Here is a tiny trained network, its code and every weight. The questions are about switching its units off for an input and a class, where a switched-off unit gives its printed mean instead of its output.

import numpy as np


def w(rows, s, z=0):
    codes = np.array(rows[::2]) - 128.0
    scale = np.full(codes.shape[1], s)
    scale[-1] = z or s
    return codes * scale


def norm(h):
    return h / np.sqrt((h * h).mean(-1, keepdims=True) + 1e-5)


def f(y):
    return np.maximum(y, 0)


def log_softmax(a):
    a = a - a.max(-1, keepdims=True)
    return a - np.log(np.exp(a).sum(-1, keepdims=True))


def net(x, mask):
    res = np.array(x, float).reshape(1, 2) / 4 @ E
    u = 0
    for l in range(2):
        y = f(norm(res) @ A[l][:, :-1].T + A[l][:, -1])
        res = res + np.where(mask[u : u + 3], y, B[l][:, -1]) @ B[l][:, :-1]
        u += 3
    return log_softmax(norm(res)[-1] @ U[:, :-1].T + U[:, -1])


A, B = {}, {}
E = w([
[158,139,179,252,153,131,151,23,136,142],'x0',
[69,186,92,6,76,167,96,153,210,161],'x1',
],0.0038)
A[0] = w([
[237,11,220,189,196,60,190,73,106,65,170],'0.n1',
[215,159,149,145,166,76,130,130,75,113,4],'0.n2',
[215,29,210,128,211,205,253,220,80,46,114],'0.n3',
],0.0056,0.0037)
B[0] = w([
[226,33,57,103,216,60,123,249,5,47,245],'0.n1',
[139,138,19,161,233,106,172,63,48,237,153],'0.n2',
[171,62,38,213,177,1,153,217,43,123,196],'0.n3',
],0.0059,0.012)
A[1] = w([
[156,164,196,173,179,126,140,14,110,132,102],'1.n1',
[177,3,77,150,130,53,149,178,10,76,252],'1.n2',
[159,37,172,119,213,121,174,203,48,12,218],'1.n3',
],0.0058,0.0023)
B[1] = w([
[181,70,193,173,105,151,188,111,101,99,136],'1.n1',
[152,137,87,185,165,2,43,96,77,118,250],'1.n2',
[141,125,52,222,220,78,46,101,94,153,221],'1.n3',
],0.0098,0.017)
U = w([
[130,65,47,206,219,64,36,182,19,101,252],'0',
[36,173,99,31,34,245,90,198,203,134,126],'1',
[169,53,211,221,40,254,221,49,177,89,6],'2',
],0.0065,0.0035)

Each question gives the input, the list of numbers given to net, and the class t.
The units are the neurons (one row each of A and B). Each row of codes is followed by its name. A weight is (code - 128) times the scale printed after its matrix; where a second scale follows, it is the last column's (A, B and U).
mask holds one flag per neuron, layer by layer. A switched-off neuron (its flag False) gives its mean, the last column of its row in B, instead of its output. The means were averaged over made-up inputs and are rounded, as every weight is.
A unit's drop is (log p(t) with every unit on - log p(t) with that unit switched off) / (log p(t) with every unit on - log p(t) with every unit switched off).
The circuit of an input: a set's keep is (log p(t) with only the set's units on - log p(t) with every unit switched off) / (log p(t) with every unit on - log p(t) with every unit switched off). Starting from all 6 units, units are removed one at a time, each time the one whose removal leaves the highest keep (on an exact tie, the one counted first), for as long as the keep stays at least 0.8.
circuit, biggest first: the units of the circuit, biggest drop first
most important unit: the unit with the biggest drop
k most important neurons: the k neurons with the biggest drops, biggest first
drop of u: that unit's drop, to one decimal
input [-3,5], class 1: circuit, biggest first => [0.n1, 0.n3, 1.n2, 1.n3]
input [5,8], class 1: most important unit => 0.n1
input [6,4], class 2: 4 most important neurons => [0.n1, 0.n3, 1.n2, 1.n3]
input [5,3], class 2: 2 most important neurons => [0.n1, 0.n3]
input [4,5], class 2: 4 most important neurons => [0.n1, 0.n3, 1.n2, 1.n3]
input [8,6], class 2: circuit, biggest first => [0.n1, 1.n2, 1.n3, 0.n3]
input [6,8], class 2: 3 most important neurons => [0.n1, 1.n2, 1.n3]
input [-6,5], class 1: 4 most important neurons => [0.n1, 0.n3, 1.n2, 1.n3]
input [3,5], class 1: 2 most important neurons => [0.n1, 0.n3]
input [7,8], class 2: 3 most important neurons => [0.n1, 1.n2, 1.n3]
input [8,5], class 2: drop of 0.n1 => 1.0
input [0,8], class 1: drop of 1.n2 => 0.6
input [-8,6], class 1: drop of 1.n2 => 0.6
input [2,5], class 1: most important neuron => [0.n1]
